Each row is followed by one of two labels, saying whether the row has a hidden trait. Each part has a new trait and two new labels.
[ 25 -25  -8 -24  18 -22  -2  -1 -20  25   7   2 -28  21   4 -14   5  -5
  23 -56  13  42  -4 -14   3  -8  24  16  -3] => <7>
[ 13  15  -5  -2  14 -22  -4  -1  -8  11  -2  -7  -9 -14 -14  -2  -1  18
   6 -16   8  15   5   6  12  -4  25   7  18] => <11>
[  4  24  -8  -4  -5 -16 -13   6   3  -4  11 -13 -10  -3  -3  -1   8   1
  23  12   7   5  26  14 -11   3 -16   6  -3] => <11>
[ 13   1   8   1  -9   0 -26  12 -21  -7  -6   5   5 -10  21  -4 -11  -6
   5  -9  -2  19   4  -7 -21 -11   6   1   4] => <11>
[  5   9  -6   1  -8 -13 -13   5  -4   0   8   5   7  -5  -5  -3 -24  -2
  27  19  -5  33  17   7  12   0  14   1  11] => <11>
[ 13   2   8 -14   5  11   7   7   0   2   2  16 -18   8   6  -3   4   1
  33 -10  -2  17  -6  11  -5 -23  -1  -1   6] => <11>
[ 21   2   6  -2   2 -10 -10  -1  -2   1   4  -7  -2 -27   0 -11 -12  -5
  26  19  13  24  10  12  -1   0 -15   4  16] => <11>
[ 20   5   7  -5 -27 -13  -9  -6  -5  10   7 -16  -2   5   8  -7 -16   4
  42   8 -12  22   5  -8   4 -16  -7  -9   9] => <7>
[  0  -1   0  -7   5 -18 -18  -6  -3  -5  -4 -13 -18 -13   4   2   3 -11
  30 -18   9   4   3   3  11  -9  15   0   9] => <7>
[ -1 -10  -3 -14  13  -4 -39   6  11   5  -1   1 -14  14   6 -21  -9  -3
  28  -5 -15  31  -7 -10  -1 -15  14  12   4] => <11>
[ 19  12 -14  -4  25  -9   0   9   8  21   9   4  -5   6  11 -13 -12   5
  22 -14  -6  39   3  16  -8   1  12   8   1] => <11>
[ 13   2  -1   8  30   5 -20   6   4   5   3   9   0  22  12 -21  -8   0
 -14 -30  -3  41  36  27  -1  -2  13   6 -18] => <7>

New part:
[ -1  11  -1  -4 -12  -1   6 -27   7  -2 -21  -1   0   3   1   1  -1  -7
   3  -9  18  -2   9   2  -4  -2  -6   0   4] => gedat
[  0 -12   9  -7 -10   6   3 -25   3  -3 -38   0   6   7   1  -3   2   2
  -3   3  31  -5 -18  21  -1  -7   1  -7 -22] => gedat
[ -6   5  -5   0   3   5   6 -19   8   2 -15   0   3   3   3   2  -7  -7
  -2   2  27  -5   2   4  -4  -8  -4  -3  14] => gedat
[  2 -16   4  -3  -1   7   9 -16   1   1 -30  -2   5   5   0  -3   1   3
  -9  11  33  -8 -25  20   2 -10   4  -7 -22] => Rige
[  0  -8   7  -9 -16   3   3 -24   2  -4 -39   0   6   7  -1  -1   2   0
   3  -5  25  -1  -7  15  -2  -2  -1  -4 -17] => gedat
[  5 -19  11  -3  -5   3   8 -20   3  -1 -26  -1   4   4   2  -3   1   4
  -5  10  22  -3 -18  19   2  -8   2  -9 -18] => gedat
[ -7   6  -2  -2  -4   0   4 -25   4  -2 -11   2   3   1   5   1  -2  -5
   4   2  17   0   2   2  -4  -4  -4  -5   6] => gedat
[  3 -12  11  -1  -4   2   3 -20   0  -1 -23  -2   3   3   2  -3   1   4
  -4  10  14  -2 -14  16  -2  -6   2 -10 -16] => gedat
[  0  -2   8  -8 -27   4  -1 -19  -3  -6 -25   0  -1   7  -2   0   4  -5
   7 -16  14  -3   4  -4  -2   6  -5   1  -8] => Rige
[ -4   6 -10   5   5   2  17  -8  -7   5   5  -3  -1  -2  -2  -1   4   1
 -11  18  29  -7 -20  -5   1  -6   4   0 -16] => Rige
[ -1 -16  12 -12 -22   9   2 -17  -3  -6 -39   2   2   9   1  -1   6  -5
   1  -9  32 -12 -13   8   3   0  -2  -1 -17] => Rige
[-10   7   3  -2  -7   4  -4 -21  -2  -3 -25   3   2   3   5  -1   2  -1
   3   4  21  -5  -7   6  -4  -3  -2  -8 -11] => gedat
[  3 -17   9  -4  -3   5  10 -19   2   0 -29  -1   4   5   2  -3   2   3
  -7  11  29  -6 -23  21   2 -10   3  -8 -20] => Rige
[ -4   9  -6  -2  -1   1   5 -24   8   0 -16  -1   4   2   3   2  -5  -6
   1  -2  24  -2   7   4  -5  -7  -4  -1   9] => gedat
